[ 102  104   20  337  272  257 -285   86  151 -134    3 -288  158  171
  403  327 -234   -6 -143  -78  290 -277  -54 -260  378   93   -3 -142
 -198 -129 -115  -54 -344  442 -385  166 -356 -164 -401 -110  109]  ser
[ 167  222  -59  215  269  160 -279  204  119  -25  -69 -290  219  372
  246  298  -76  -82 -168   -4  314 -511   40 -423  355  109    1 -219
 -212 -186  -53 -193 -308  372 -449  182 -214 -199 -344  -56  175]  Muti
[ 170  144  -22  248  276  256 -318  165  134  -88   15 -293  170  250
  333  349 -160   -2  -65   29  300 -475   -8 -305  346  112   31 -109
 -184  -89 -102 -107 -368  377 -434  165 -314 -205 -410  -61  128]  ser
[ 236  -16 -144   -8  203  544  162  115   -5 -150  188    2 -284 -293
  164  -86   87 -266  430  282  245 -697  247    4  -68  298  592  389
    0   59   82 -269 -200  110 -195 -247 -437 -314 -281  -40   -5]  norad
[ 278  -36 -199   -7  198  495  241  134  105 -121  193  -69 -276 -210
  159  -81   69 -285  430  315  230 -790  268   -2  -52  337  633  458
  -22  191   50 -179 -184   95 -295 -149 -442 -302 -317  -48   28]  pok
[  76  213  -39  212  273  342 -317  168   87  -68  -26 -199  146  208
  265  410 -129  -34  173 -104  285 -334   23 -127  376   72   48 -156
 -210  -56 -170 -219 -263  464 -329   17 -444 -172 -225  -50  277]  Relag
[ 116  136  -16  271  265  169 -226  126   84  -98  -80 -294   85  212
  252  307 -159  -64 -128  -62  279 -487   12 -336  408  177  -53 -186
 -238 -160  -88 -151 -300  474 -481  176 -232 -203 -322  -57  223]  Rito
[ 199 -121 -163   16  126  535  207   53   43  -97  139  -21 -424 -287
  206 -183   45 -232  542  440  195 -646  302   39  -50  268  543  376
   45  100   79 -394  -62  110  -92 -347 -388 -283 -319   -9   14]  taza
[ 193  146    0  241  297  274 -254  123   91  -59  -60 -301  144  263
  321  323 -205  -42    8    1  293 -374  -20 -246  358  116   -4 -119
 -217  -74 -114 -157 -299  483 -506  141 -363 -190 -334  -52  178]  Relag
[ 104   93  -53  181  222  641  298  112  142 -218  249   12 -216 -341
  335  -43  -38 -284  519  382  261 -389  208  215   72  366  400  440
  -80  314   -3  -42 -206  157  -63 -187 -489 -205 -365  -55   81]  pok
[-356  512  119  615  -50  343 -386  155 -204 -161  107  146  -31 -218
  101   96    6  -35 -273 -467  468  308 -152  450  201   26 -179   79
   44  114  146 -225 -477   57  481 -275 -253 -332   16  111 -200]  tis
[ 166   79  -76  -43  207  546  326   98  110 -155  154  -58 -203 -298
  141 -103   64 -284  485  389  232 -496  249   75    6  264  418  434
  -42  135  -12 -192  -88   51  -46 -250 -364 -203 -303   23   87]  taza
[-367  514  166  531 -100  384 -341  120 -172 -147   -4  151  -56 -278
   73  125    5   18 -255 -448  412  344 -228  468  201   36 -173  129
  -30  177  198 -130 -418  119  444 -310 -343 -333   71   43 -242]  Relag
[  37  193  -75  324  307  346 -325  196   83 -118   22 -177   26  143
  421  388 -180  -51  179 -152  332 -203    4 -114  411   88   90 -119
 -150  -12 -118 -179 -228  558 -319   61 -374 -138 -256  -89  232]  Leze
[  72   44  -26  117  233  633  299   82   91 -194  220  -48 -322 -471
  392 -145  -72 -178  612  437  165 -256  219  105   -2  291  447  428
    0  243  -16 -112 -137  162  -34 -244 -445 -147 -354   -2   49]  lelap
[ 237  152  -48  116  275  155 -199  169  178   41  -93 -361  232  325
  192  374 -138 -125 -115  -75  297 -540   -6 -364  309  167   20 -180
 -246 -168  -56 -199 -302  374 -555  105 -291 -233 -258  -10  193]  Relag
[ 154  -21 -130   56  241  578  240   54   46 -183  173  -50 -200 -419
  237  -74  -89 -169  508  523  204 -383  274   83  -18  299  467  451
   32  300  -64 -219 -126  143 -121 -219 -343 -170 -331   -2   87]  Leze
[  25  217  -44  289  252  380 -318  176  102  -94   40 -191   61  200
  326  433 -124   -2  185  -54  354 -293   75  -94  396  120   99  -89
 -169   36 -177 -176 -179  506 -316  -29 -450 -111 -289  -59  274]  Mese
[  29  169  -77  370  264  372 -298  199  117 -109   -8 -172  107  164
  368  370 -184  -55  209 -110  321 -300   47 -177  352   67  -25 -130
 -203  -95 -150 -140 -159  427 -235  -63 -316  -92 -209  -71  262]  seviz
[  56  254  -51  245  232  265 -325  246   50  -54  -26 -126   95  235
  321  360 -101  -91   23 -125  342 -319   13 -187  373  108  -27 -114
 -180 -106  -94 -246 -162  526 -325   17 -313 -153 -211  -45  232]  norad
[ 233  -99 -173   31  129  527  195   55  108 -134  141 -111 -358 -261
  234 -107   39 -146  512  473  210 -685  296  -23 -107  255  593  394
   38  155   47 -299  -73  149 -209 -238 -420 -317 -370  -40   14]  lelap
[  57  195  -53  300  223  351 -358  144   29  -81  -16 -244  136  170
  308  394 -158  -42   56 -128  341 -248   20 -117  366   73   44 -189
 -196 -120 -176 -165 -163  557 -336   38 -425 -130 -202  -80  296]  norad
[-338  499   36  626 -103  370 -324  142  -93 -243  105  170  -86 -216
  201  217  -13  -52 -252 -451  495  351 -127  389  245   28  -88  140
    3  154  197 -241 -414   97  430 -214 -291 -304   10   43 -256]  Leze
[-352  571  100  616 -105  376 -336  217 -239 -190   30  171 -143 -334
  104  138   30  -20 -336 -372  450  173  -66  400  192   94 -192   48
  -38  153  154 -215 -423   75  491 -283 -247 -351   60   75 -112]  Rito
[ 255 -150 -242   18  191  515  142   45   69 -109  141  -91 -251 -225
  180  -54   29 -177  451  408  207 -672  304    7 -101  288  597  397
   25  176   18 -313 -176   94 -298 -220 -389 -295 -375  -29   75]  pok
[  67  253    1  336  268  418 -335  210   87 -102  -10 -162  114  157
  344  365 -116  -68  213  -35  311 -206   26 -102  413   64  -50 -101
 -190  -56 -161 -155 -230  487 -228  -33 -318 -156 -182  -66  229]  seviz
[  91  238  -76  232  269  250 -316  198  110  -80  -65 -225  104  246
  238  419  -91  -24   42 -131  348 -490  102 -221  414  115    8 -175
 -176  -95 -184 -263 -250  495 -340   62 -307 -193 -232  -48  362]  Rito
[-344  492  104  596 -102  399 -309   70 -122 -261   -3  196  -45 -257
  191  183  -29  -38 -208 -417  441  479 -172  428  224   -6 -243   82
  -51  137  210 -199 -421   97  441 -250 -272 -263   56   29 -228]  Relag
[ 196  171  -73  152  291  213 -305  168  199  -15   -7 -312  251  348
  213  366 -100    4  -99   48  296 -576   24 -377  339  137   68  -63
 -172  -69 -115 -155 -238  363 -623  147 -244 -217 -340  -17  165]  tufo
[-440  570   57  631  -37  430 -252  111  -58 -254   90  222   10 -270
  224  180  -53   17 -189 -451  499  346 -123  405  237   25 -209  137
  -11  194  158 -211 -377   55  501 -285 -248 -241   35   58 -183]  tufo
[-396  583  187  642  -60  401 -365  197 -222 -167   27  189  -95 -304
   70  165  -32   67 -269 -425  424  295 -148  512  217   88 -268  171
    6  157  162 -187 -428  170  531 -406 -286 -307  -22   52 -117]  Rito
[ 243 -104 -218  -41  177  438  194   96   76 -116  153    3 -286 -183
  100 -157  100 -187  524  367  293 -899  299  -83  -89  322  581  388
   70  146   82 -359 -191   75 -221 -229 -308 -354 -357   15   30]  tis
[ 216 -122 -211    0  129  583  202   82   42 -116  135  -23 -326 -312
  142  -73   27 -299  491  382  210 -706  282   15  -72  280  580  417
   15  132   68 -400 -102   78 -220 -302 -393 -307 -212  -35   12]  Relag
[ 181  164  -14  270  285  199 -393  179  180   14  -21 -330  217  351
  199  376 -108  -23    0  -61  290 -431   -7 -338  381  135   34 -190
 -199 -132  -87  -94 -301  352 -457   94 -272 -190 -273  -54  141]  seviz
[  91  264 -100  196  276  311 -267  193  138  -46  -40 -232  110  257
  253  376  -39  -65   81 -158  375 -377   58 -194  361   68   70 -152
 -213 -131 -167 -237 -170  422 -272   -5 -362 -172 -236  -20  327]  taza
[-350  531  119  586  -88  365 -275  132 -110 -147   46  173 -125 -231
  109  103   58  -90 -261 -485  453  376 -193  409  244   16 -171   98
  -23   58  246 -193 -329   52  456 -291 -236 -281   22   31 -258]  taza
[-352  543   63  659  -21  391 -257  109 -141 -281   60  185  -57 -241
  260  183  -48  -78 -196 -430  496  370 -126  401  260   19 -197  141
   -9  158  189 -266 -461  168  482 -205 -236 -314  -15   30 -200]  Leze
[ 150   38  -10   69  205  602  280   21  100 -222  156 -142 -275 -430
  321 -139  -67 -166  566  475  152 -276  217  104  -57  244  414  420
   12  243   -9  -58 -135  156  -47 -171 -423 -162 -299    1  106]  lelap
[-397  533  156  617  -59  368 -322  116 -135 -193   45  160  -34 -242
  165   91    7  -66 -238 -491  444  451 -196  453  215   -4 -205  104
   -7   88  195 -240 -446  136  500 -249 -271 -300   51    7 -261]  norad
[   3  205  -68  305  241  326 -284  213   21  -93    1 -141  112  212
  324  388 -111  -43   56  -95  337 -245   26 -189  416   74  -38 -194
 -193  -95 -142 -184 -204  462 -303   44 -266 -124 -259 -101  218]  Muti
[-399  579  107  564  -42  368 -294  222 -146 -109   90  225  -23 -294
  141  104   -5  -44 -268 -443  432  313 -146  454  171   71 -128   90
    7  135  216 -203 -347   12  501 -326 -250 -309    4   95 -224]  tufo
[-339  553  107  588  -52  346 -342  172 -129 -129   64  201    5 -242
  143  119  -75   24 -301 -399  431  267 -146  426  202   91 -217   86
   -6  154  167 -150 -382  106  452 -361 -289 -295   52   67 -221]  tufo
[ 194  -86 -174   -9  132  554  194   30   95 -154   98  -23 -310 -254
  154  -91   51 -186  559  452  257 -737  318   11  -39  269  562  415
   16  184   29 -342  -87  206 -203 -272 -454 -297 -302  -78   36]  Mese
[ 277  -84 -189   52  169  506   92  161   60 -137  101  -23 -274 -232
  141 -112    2 -238  578  436  227 -618  332  -12  -99  306  528  395
   10  156   19 -312 -113   58  -88 -287 -263 -251 -309  -14   23]  seviz
[-454  507  110  611  -54  380 -323  122 -161 -229   91  232  -31 -283
  203  161   45   19 -203 -456  471  416 -186  436  256   -8 -286  131
   17  192  149 -137 -413  136  412 -274 -205 -289   53   36 -204]  tis
[-375  560  122  661  -55  426 -284  144 -102 -234   73  175  -66 -235
  234  120   34   49 -301 -370  500  478 -187  424  240    5 -249  106
   19  234  207 -122 -472   95  495 -302 -197 -257   78    1 -272]  Muti
[-329  539   73  602  -93  282 -440  170 -166 -129   44  159   -9 -228
   23   64   26  -18 -400 -507  461  251 -171  383  171   13 -179   15
   23   90  165 -192 -436   89  425 -278 -276 -337  165   79 -204]  tis
[  16  228  -21  316  279  348 -349  192   65 -101   -6 -138  102  136
  427  335 -188  -17  185 -164  336 -157   -3  -54  359   50    4 -177
 -179  -75 -158 -172 -211  564 -258   27 -453 -108 -260  -79  264]  norad
[ 142  175  -41  310  273  246 -255  123   90   -1  -53 -414  100  262
  338  274 -129 -123  -75  -68  295 -348   38 -261  328  148  135 -176
 -190  -45  -91 -174 -337  417 -393  234 -322 -245 -298  -31  302]  pok
[-385  554   73  690  -83  382 -360  152 -156 -176   73  176  -67 -251
  183  129    4  -39 -299 -447  447  417 -142  463  199   81 -141   68
  -38  201  191 -127 -466   26  530 -296 -277 -265    4   68 -173]  pok
[  92  184  -32  267  263  314 -371  218  180  -82  -22 -196  157  222
  283  393 -126  -30  173 -127  323 -303   22 -170  354   82   23 -150
 -203 -117 -156 -138 -220  424 -299   20 -378 -169 -250  -50  223]  seviz
[  15  206   17  346  311  455 -364  162    0  -86   71 -221   72   90
  427  360 -164   26  178  -28  289 -109   27  -38  387   46   62 -188
 -119    8 -166 -129 -295  456 -227   48 -457 -143 -261 -102  282]  Muti
[ 173   72  -96   46  251  616  296  105   50 -202  130  -33 -114 -412
  244  -48  -68 -247  379  402  269 -494  261   43  -18  312  374  436
  -14  101  -23 -206 -212  220 -104 -222 -380 -229 -368   -2  105]  ser
[-363  542   95  671 -109  358 -334  100 -190 -235   83  240  -55 -263
  145  162  -50  -18 -294 -426  475  322 -138  405  275   59 -151   99
  -14  128  171 -197 -439  110  500 -255 -317 -310  -44   48 -265]  Leze
[  24  260  -37  254  283  367 -301  184  133  -73    9 -158  117  174
  359  345 -105  -27  148  -68  305 -278   56 -134  393   88   50  -89
 -139    1 -154 -160 -189  496 -302    1 -341 -161 -192  -64  269]  tufo
[-386  617  122  655 -134  317 -316  202 -218 -140   -1  199 -129 -238
  132  149   11  -70 -301 -427  464  302  -96  379  202  109 -239   44
  -18  131  181 -198 -306  189  543 -324 -213 -354   36   72 -145]  lelap
[  92  161   23  259  284  211 -329   42  167 -103  -56 -306  199  263
  303  345 -198   51  -28  -66  297 -318  -23 -250  390  103    4 -134
 -217  -56 -132  -94 -332  485 -448  134 -439 -153 -378  -74  163]  Mese
[  64  291  -44  311  307  359 -294  233   42  -68   10 -159  109  177
  395  360 -157  -47  166  -21  281 -333   93 -143  352   88   13 -188
 -180  -26 -142 -209 -213  502 -276   23 -349 -167 -221  -53  337]  tufo
[ 151  159  -26  287  299  195 -271  116  115  -73  -13 -332  176  270
  282  282 -151  -45 -102 -137  329 -390  -17 -335  330   96   37 -190
 -181 -179  -88 -131 -331  409 -453  175 -299 -172 -328  -17  233]  tis
[ 142  185    6  216  269  204 -305  112  174  -14  -56 -337  191  311
  221  347 -133  -36  -99   12  296 -493   10 -331  376  159   25  -57
 -196  -46  -98 -164 -285  443 -513   88 -334 -199 -348  -68  167]  Mese
[  69   12  -43   73  229  596  303   19   86 -154  165  -26 -299 -382
  296 -225    4 -248  577  454  172 -357  219  110   51  263  433  426
   -7  178   23 -242 -127   99   60 -290 -413 -195 -345  -13   64]  taza
[-373  552  107  696  -56  389 -226   81 -165 -236   38  144  -69 -198
  190  177   37  -68 -301 -448  445  423 -119  426  223   10 -243  107
  -41  155  175 -180 -447  139  478 -234 -224 -301   64    9 -139]  pok
[-345  568  159  657  -86  392 -375  141 -215 -156   67  125 -106 -262
  136  126  -24   15 -259 -370  444  354 -162  465  239  105 -116   81
   -6  193  203 -140 -485  157  573 -320 -339 -353   10   49 -199]  Leze
[ 275 -148 -188  -17  120  529  253   84   23 -123  181  -14 -347 -229
  200  -70   27 -260  573  497  180 -739  312   29  -58  281  547  394
   22  154   89 -338  -91  102 -252 -297 -404 -263 -288  -19  -17]  Relag
[  89  241  -85  291  232  297 -280  193   99  -87   -7 -256   52  235
  341  445 -117  -38   78 -118  315 -388   76 -230  324   54   67 -165
 -186 -113 -147 -173  -99  518 -347   66 -414 -177 -226  -71  344]  lelap
[-373  568  126  649  -70  403 -388  115 -141 -184   65  140  -82 -271
  197   72   -9  -62 -251 -469  451  458 -157  447  231   11 -157   38
  -48   73  178 -183 -463  -24  621 -303 -336 -267  -12   82 -210]  taza
[ 127  171   -3  251  257  251 -318  137   62  -54  -50 -320  161  244
  303  255 -151  -38 -125  -10  285 -360   -3 -300  365  100   10 -144
 -173 -113 -113 -139 -344  436 -398  158 -313 -210 -303  -72  162]  Muti
[ 142   46  -38  106  213  593  291   78   96 -203  215   -7 -230 -352
  303 -138  -55 -206  597  456  230 -366  195  131   28  289  440  396
  -30  253   25 -125 -131  127  -30 -208 -415 -111 -344  -62   31]  norad
[ 189  169   11  220  272  181 -266  101  150   23  -26 -355  138  296
  240  292 -145  -40  -91  -96  275 -429  -47 -294  377  105   42 -172
 -209 -187  -65 -141 -278  382 -449  109 -384 -190 -346  -34  153]  taza
[-408  546  132  649  -78  380 -319  163 -211 -210   38  178 -162 -310
  131   79   20  -18 -257 -400  425  220 -144  425  260   95 -190   89
  -32  165  194 -150 -448   91  563 -305 -235 -310   26   42 -144]  Rito
[ 124  172  -33  260  256  206 -234  144  126  -32   -5 -291   89  257
  318  295 -134  -66  -99 -107  301 -384  -20 -287  369   99   40 -157
 -242 -165  -87 -158 -232  366 -396  102 -354 -174 -350  -31  156]  taza
[-414  540   98  651  -58  401 -320   93 -137 -282    3  205  -44 -317
  225  196  -58  -14 -273 -457  498  460 -100  418  213   26 -204  107
  -59  178  117 -200 -375  179  449 -259 -316 -245  -26    5 -173]  Mese
[ 165   83  -64   80  273  586  212  159  116 -158  122  -58 -105 -332
  180  -78  -23 -219  537  467  215 -468  247   46  -10  295  363  364
  -84  193  -45 -124 -126  111  -55 -240 -339 -190 -285  -29  106]  seviz
[-297  574   44  547 -111  241 -386  212 -200 -113   28  159   12 -143
   -2  110   68  -51 -439 -447  512   55  -90  300  155   58 -190    5
  -12   56  162 -259 -402   43  443 -255 -217 -384   85  123 -150]  tis
[ -13  210 -101  272  253  295 -319  182   62  -59    2 -142   63  181
  376  388 -104  -59  113 -154  297 -301   49 -120  392   90   40 -117
 -168   20 -140 -173 -201  477 -324   86 -398 -170 -204  -69  307]  pok
[-354  557  119  672  -96  320 -379  175 -208 -192   26  150 -129 -245
  175   87  -28  -19 -282 -433  402  347 -169  379  173   48 -190   49
  -39  117  182 -120 -403  139  503 -275 -271 -314   -6   65 -208]  lelap
[  23  200 -111  356  276  297 -213  150   88 -108    8 -161   79  270
  359  370 -111 -117   83 -153  331 -316   34 -163  417   93   28 -112
 -199  -45 -115 -189 -205  462 -309   78 -284 -121 -295  -81  284]  pok
[-327  597  102  614  -59  352 -315  154 -149 -202    1  207  -28 -221
  183  162    6  -80 -311 -484  511  394 -137  396  196   30 -259   79
  -11   98  212 -260 -395  169  486 -292 -211 -284  107   24 -169]  norad
[-394  554   95  637  -77  403 -254  101 -117 -205   29  223 -115 -266
  153  131    3  -74 -216 -520  504  404 -179  443  258   37 -241  161
  -18  130  201 -223 -357   99  543 -357 -215 -267   39   32 -208]  taza
[ 190  176    4  277  284  222 -288  169  120  -20   16 -328  139  280
  311  270 -124  -51  -24  -45  328 -352    8 -260  325  135   19 -145
 -139  -74 -102 -155 -394  418 -427  100 -277 -222 -281   -6  193]  tis
[   8  166   -8  322  284  336 -370  187   73  -67  -14 -177  109  130
  361  381 -186   14  181 -148  286 -228  -15 -128  405   70  -20 -153
 -201  -48 -182 -102 -185  512 -286   29 -400 -163 -211 -101  226]  seviz
[ 131   55  -88   63  244  589  240   91   55 -146  168  -34 -223 -351
  234 -160  -17 -272  531  432  196 -397  248  103   19  270  378  400
  -43  149  -33 -211 -146   66   -5 -302 -382 -170 -305    4   73]  taza
[ 103  106    9  255  284  193 -370  112  162  -74  -71 -365  141  199
  247  303 -169    0 -147  -80  244 -431  -18 -313  375  141   26 -165
 -217 -153 -119  -98 -336  403 -495  180 -339 -196 -361  -69  214]  Rito
[ 128  159  -11  260  293  221 -284  148   89  -71    7 -312  125  215
  306  249 -112  -60  -69  -82  323 -356  -33 -273  333  130   37 -154
 -159  -97  -66  -99 -344  404 -450  135 -244 -185 -314   11  185]  tis
[  37  197  -52  210  265  289 -416  203  147  -23  -44 -200  114  241
  274  351 -116  -46  113 -169  309 -292   -9 -124  385   67   -3 -127
 -201 -133 -163 -172 -168  448 -310  -31 -401 -148 -280  -58  237]  taza
[-425  592  123  653 -108  383 -334  182 -225 -157   22  230 -120 -265
  115  102    9  -34 -328 -485  488  366 -152  466  210   56 -234  106
  -54   96  164 -202 -312   98  608 -382 -277 -301  -12   80 -175]  taza
[  53  264  -11  310  286  342 -226  227   80  -64   20 -159  114  221
  348  347 -121   -6  102  -53  320 -295   45 -163  382   53  -23 -186
 -167  -69 -144 -213 -269  489 -269   11 -355 -148 -252  -99  241]  Muti
[ 238  -32 -117   29  138  633  148  122   26 -184  199  -63 -294 -295
  246 -100   48 -197  448  442  252 -595  250   44  -23  284  541  400
    6  129   67 -162 -245  146 -221 -193 -476 -302 -325  -57  -51]  Muti
[ 131   98  -74   67  275  630  149  185   89 -176  117  -40 -115 -401
  225  -77  -37 -234  551  408  244 -443  221   79   -1  306  350  381
  -90  205  -49  -72 -153  121  -63 -226 -368 -202 -266   -9   91]  seviz
[  85  138   46  258  313  299 -315   96  196  -64    6 -316  179  198
  407  273 -238   68   27   11  216 -315  -49 -232  377   85   13  -72
 -190  -36 -155  -47 -292  472 -473  119 -423 -164 -336  -96  142]  tufo
